After every row comes roughly how far along a hidden order it lies, from 0 to 20.
[ -4 -16   2  18  -9 -11   1  13   6  14  -8  23   7 -10 -24  18   3   2
   4]	2
[  6  27   1  -6  14  18  15  -4  -1 -19   8   9   6   7 -10  10  -2  -7
   9]	10
[ -3  37  -7  -8  17   8  20   8 -16 -28   9  28   6  -4 -20  29  -7   7
   4]	11
[  3 -16   4  13  -3  -5   4  11   6  11  -9  21   9   2 -22  13   9  -7
  -1]	3
[  9 -18   5   4   1   7  11  11  -3  -3  -7  29  11  11  -4  10   9 -10
  -2]	8
[  5   8   4   3  -1  11   8  -2   0 -10   7   6   2  10  -3  -5   4  -7
   2]	13
[ 11 -22   9   7  -9   6   1   1   5   1  -4  19   7   9  -1  -7  12 -17
  -2]	8
[  4  33  -5  -9  18   4  20   8 -10  -2   3  17   4   0  -5  12  -5   2
  -4]	13
[ 3 -2 -4 -1  8 -4  5  6  2  8 -9 12  5 -7 -8 12 -4  3 -4]	5
[  9  20   1  13  -3  -4   9  15  -7   6   5  48   6  -1 -17  12   5   4
  -3]	13
[ -3  -4   6   6  -2  23   1   1   2  -7   9  -3  -2  12 -12  -1   7 -10
   5]	14
[  9 -32   9  22 -13   1  -4  15   0   2  -6  27  13   2 -15   6  13  -2
  -2]	7
[  1  36  -7  -5   7  18  13  -3 -13 -34  21  27   3   8  -8   5  -1   7
   7]	16
[  0  29  -9   9  -1  -7  -6   3  -7   0  14  12   0  -2   3 -11   0  19
  -3]	20
[  7 -28  14  14 -12  16  -2   3   8  -1  -1  41   7  11 -14  10  12 -11
   3]	7
[  7 -18   0  -8  15  15  18  -1   4  -6  -8 -16   6   4  -9  15  -3 -15
   6]	0
[  4  13   2   0   0 -14   4   5  -9  10  -1  33   2  -7  -7   5  -4   3
  -6]	13
[  6  19   4  14 -11 -11   8  16 -11   8   6  38   1  -1 -13   8   4   6
  -1]	15
[11 18 -3  8 10 -4  8 14 -5  7  0 50 11 -3 -8 14  3  8 -8]	12
[  8  14  -4  -9  13  15   6  -1  -8 -18   4  14   7  10   5  10   1  -1
  -3]	13
[ -4 -14   4   9  -5  16   3   1   5 -15   3  10   4   6 -14  13   2  -1
   7]	7
[ 2 -8 11  7 -7 15 -2  1  0 -6  2 28  4 12 -6  0 10 -7  1]	12
[  3 -12   7   4  -6  10   1  -1   2  -7   2   5  -1  10   5  -4   6  -5
   2]	11
[  0 -16   5  12  -4 -18  -4  12   1  18 -12  28   8  -8  -9   7   3   2
  -7]	8
[  1  35  -1   4   3 -17  12   8 -14   3  10  27  -4 -12 -15   9  -4   2
   3]	14
[ -2 -19   7  10  -8 -15  -2   6   7  19 -12  -5  -2  -9 -12  16   1  -8
   4]	0
[ -1 -25  -5 -12  -2 -12 -12  -5  -1  22 -12 -46  -9  -3  29 -20  -5   0
  -9]	10
[  1  -4   8  22 -17  -6   8  13  -1   3   3  25   5  -8 -33  18   5  -4
   5]	7
[ -3  20  -5 -13   7   6  14   0 -14 -26   7   7  -3  -3 -10  24  -9   0
   9]	7
[  3  -6   9  22  -3 -11   4  20   2  12  -7  61  13  -6 -35  25  10  -2
  -2]	6
[  4  44  -9  -1   9 -12  11   8 -14   3  10  12   1 -11  -4  -3  -4  10
  -2]	16
[  9  17  -4  -1   5 -12   4   6  -7  13   0  19   3  -5   5  -4   0   5
  -9]	14
[ -1  39  -4  -4  16   1  18   8 -13 -10   8  20   1  -4 -16  20  -7   6
   1]	13
[  1  20  -2  -4  11  12  14   6 -12 -25   9  26   6   3 -12  21  -3   3
   4]	12
[  2  -7   6  14 -14  -7  -4   6   3  11   3  24   0   2  -5 -11   9   0
  -3]	14
[  5  17   0   1   1 -17   7   6  -7  12   3   5  -4  -8  -2  -2  -4   0
  -3]	13
[14 -3  5  9 -2 -8  6 15 -1 24 -9 31  8  2 -1 -2 11 -5 -9]	11
[  8   4  -1   0  14  23   4   0   6 -14   1  22  14  13  -1   3   8  -2
  -2]	10
[ -3  -9   8  -2   2  10   9   0  -1 -12   1   3   1   4 -18  13  -2  -8
   8]	6
[  6 -11   7   6  -3   9   3   4   2  -2  -1  33  10  11  -1  -1   9  -6
  -3]	12
[  9  23   3  -5   3  15  11  -5  -6 -22  15  12  -2   9  -5   7  -1  -3
   6]	13
[ 12 -31   7  18  -4   6   1  14   3   2 -12  25  15   2 -14  10  12  -9
  -2]	4
[  5   0  -1   6   9  24   6   1   6 -15   8  15   9  11  -9   7   5  -1
   3]	10
[  8  -2   0   3   9  -4   8  10   3  17 -10  25   9  -5 -12   7   4  -4
  -8]	7
[  5  -5   0  -2  10   6  12   9   0  -7  -8  23  11  -1 -12  24  -1  -2
   0]	3
[  6  12   3   8  -4 -10   8   8  -2  17   3  12  -1  -4 -10  -1   1  -4
  -1]	11
[  6   0  10  14 -10   3  -7   3   3   2   2  33   7   6  -9  -4  14  -5
  -3]	15
[  1  12  -1  10  -2  -9   5  10  -4   5   3  25   2 -12 -23  15  -1   6
  -2]	10
[  4  -4   2   7   4   1  11  10   4   0  -6  23  10  -5 -21  20   1  -2
   3]	2
[ -1 -25   3   7  -8  -2   5   6   0   0  -5   8   4  -6 -19   9   2  -3
   5]	5
[  8   4  -3 -10  11  15   7  -3  -8 -14   1  14  10  10   5   6   2  -1
  -5]	12
[  3  13   4   4   0  -4  16   4  -6  -1   5  14   0 -10 -22  18  -3  -6
   8]	6
[ -2  33 -15  -4   6 -21   2   6 -17  -1   8   6   3 -14   8 -10  -4  19
  -5]	18
[  6  -9   8  12  -9   8   2   0   4  -4   7  14   2   8  -8  -5   8 -10
   7]	10
[  6 -20   8   6  -4  19   5  -2  11  -2  -3   7   3  14  -5   3   6 -15
   4]	5
[  8  -3   2   1   8  15   7  12  -9 -14  -1  45  16   9 -10  23   5   0
  -2]	10
[  0 -16   2   1   9  13   7  11  -1 -13  -9  37  16   4 -17  27   4  -4
  -1]	5
[  5 -10   3   6 -11 -18  -3  11  -4  19  -7  16  -1  -4   3  -2   1   3
  -9]	12
[  9   3   6 -17  23  28  20  -5   4   4  -6 -13   6   7  -2   2  -2 -23
   0]	6
[ -2  44 -16  -2   0 -25   0   8 -27  -8  13  10   0  -9  16 -16  -4  26
  -2]	20
[ -2  18  -2 -13   3   4  16   4 -15 -23   6   9  -6  -4 -10  25  -9  -1
  12]	5
[  5 -27  12  18 -17 -11  -8  17   1  24  -9  28   2   0  -8   6  10   0
  -2]	7
[  7 -30  10   1  -2  10   3   6   2   3 -13  12   7   8  -7   6   5 -18
   0]	4
[  5 -15   7  14 -13  -5   0   4   1  12   0   5   0  -1  -6  -8   6  -4
   2]	9
[  7 -13   2   6   1   5   5  11  -5   1  -6  29  13   5  -5  13   8  -1
  -4]	9
[ 11 -19   9   3 -15   3  -3  -3   7   9   0   4   0   5  -1 -14  10 -17
   4]	8
[  3  32  -6   0   3 -17   8   6 -16   0   6  23   0 -12  -5   1  -4  11
  -2]	15
[  7  21   1  -6   5  -4  -1  -4   3  20  -1  -8  -3   3  16 -23   3  -7
  -8]	17
[  1 -22   2  14 -14  -1  -7   4   1   2   0  10   2   0  -6  -2   7   2
   3]	9
[  6 -21  14   2  -3  14  10  -2   8   0  -1   9   3  12  -7   1   5 -18
   7]	6
[ 5  2 -6  2 -3 -9  0  8 -3 13 -1  1 -1 -4  8 -9  2  3 -6]	12
[  7  -1  10  16 -13 -10   6  14  -5  14   1  48   3   1 -12   4  10   0
  -1]	12
[  3  10   5  10  -4 -14   8  10  -2  13   0  30   2  -9 -20  11  -2  -4
  -2]	9
[ 15  57   5 -17  26  14  33  -1 -13 -15   9  24   6   8  -9  14  -3 -20
   1]	12
[  5   0   1   7   2  -7  10  12   3  14  -7  26   6  -8 -18  14   2  -1
  -4]	5
[ 5 18  0  7 -3  0  8  5 -4 -1 11  8 -2 -2 -8 -1  1  1  2]	13
[  1   3   5  15  -5  -6   9  16  -2  10   1  32   5 -10 -30  15   3   1
   0]	9
[  8  27   1   0   3  -8  -2  -2  -3   9   8  20  -1   1   6 -20   6  -1
 -11]	20
[  3  14   9  12   0  18   9   6  -5 -18  11  41   8  13 -17  10   9  -5
   4]	14
[  4  -2   9   3  -4 -17   6   7  -3  19  -7  20   1  -6 -10   5   1 -11
  -5]	9
[ 14   5  12   8   3   4  25   5   4   5  -4  20   9  -2 -28  21   6 -28
   7]	0
[  0   6  12  21 -12  -7   9  12  -2   8   6  42   1  -7 -36  13   5  -4
   8]	8
[  1 -17   8   7  -1  10  12   9   0  -8  -7  24   8   2 -27  27   4 -11
   6]	0
[  2  -5  12  17 -12  -8   7  11  -1   2   0  29   4  -7 -32  22   7  -6
   7]	6
[ -6  41  -9  -8  17  -1  16   9 -13 -13   9  20   2  -4 -11  17  -8  12
   2]	15
[ 4 25  1 10 -2 -1  1  6 -2 -1  9 29  2 -2 -6 -4  6  7 -5]	17
[  4  34  -3   1  10  23  16   3  -5 -32  16  41   9   5 -24  23   3   3
   7]	11
[  7  -5   7   5  -1   5  -2   2   6   9  -3  18  10   8   2 -13  10  -7
  -9]	14
[  3 -15  13  11  -1  18  16   5   7  -9  -1  26   6   7 -32  30   5 -17
  10]	1
[ 17  63   2 -20  32   2  41   4  -9   8   7  15   5   3  -4   0  -4 -20
  -5]	14
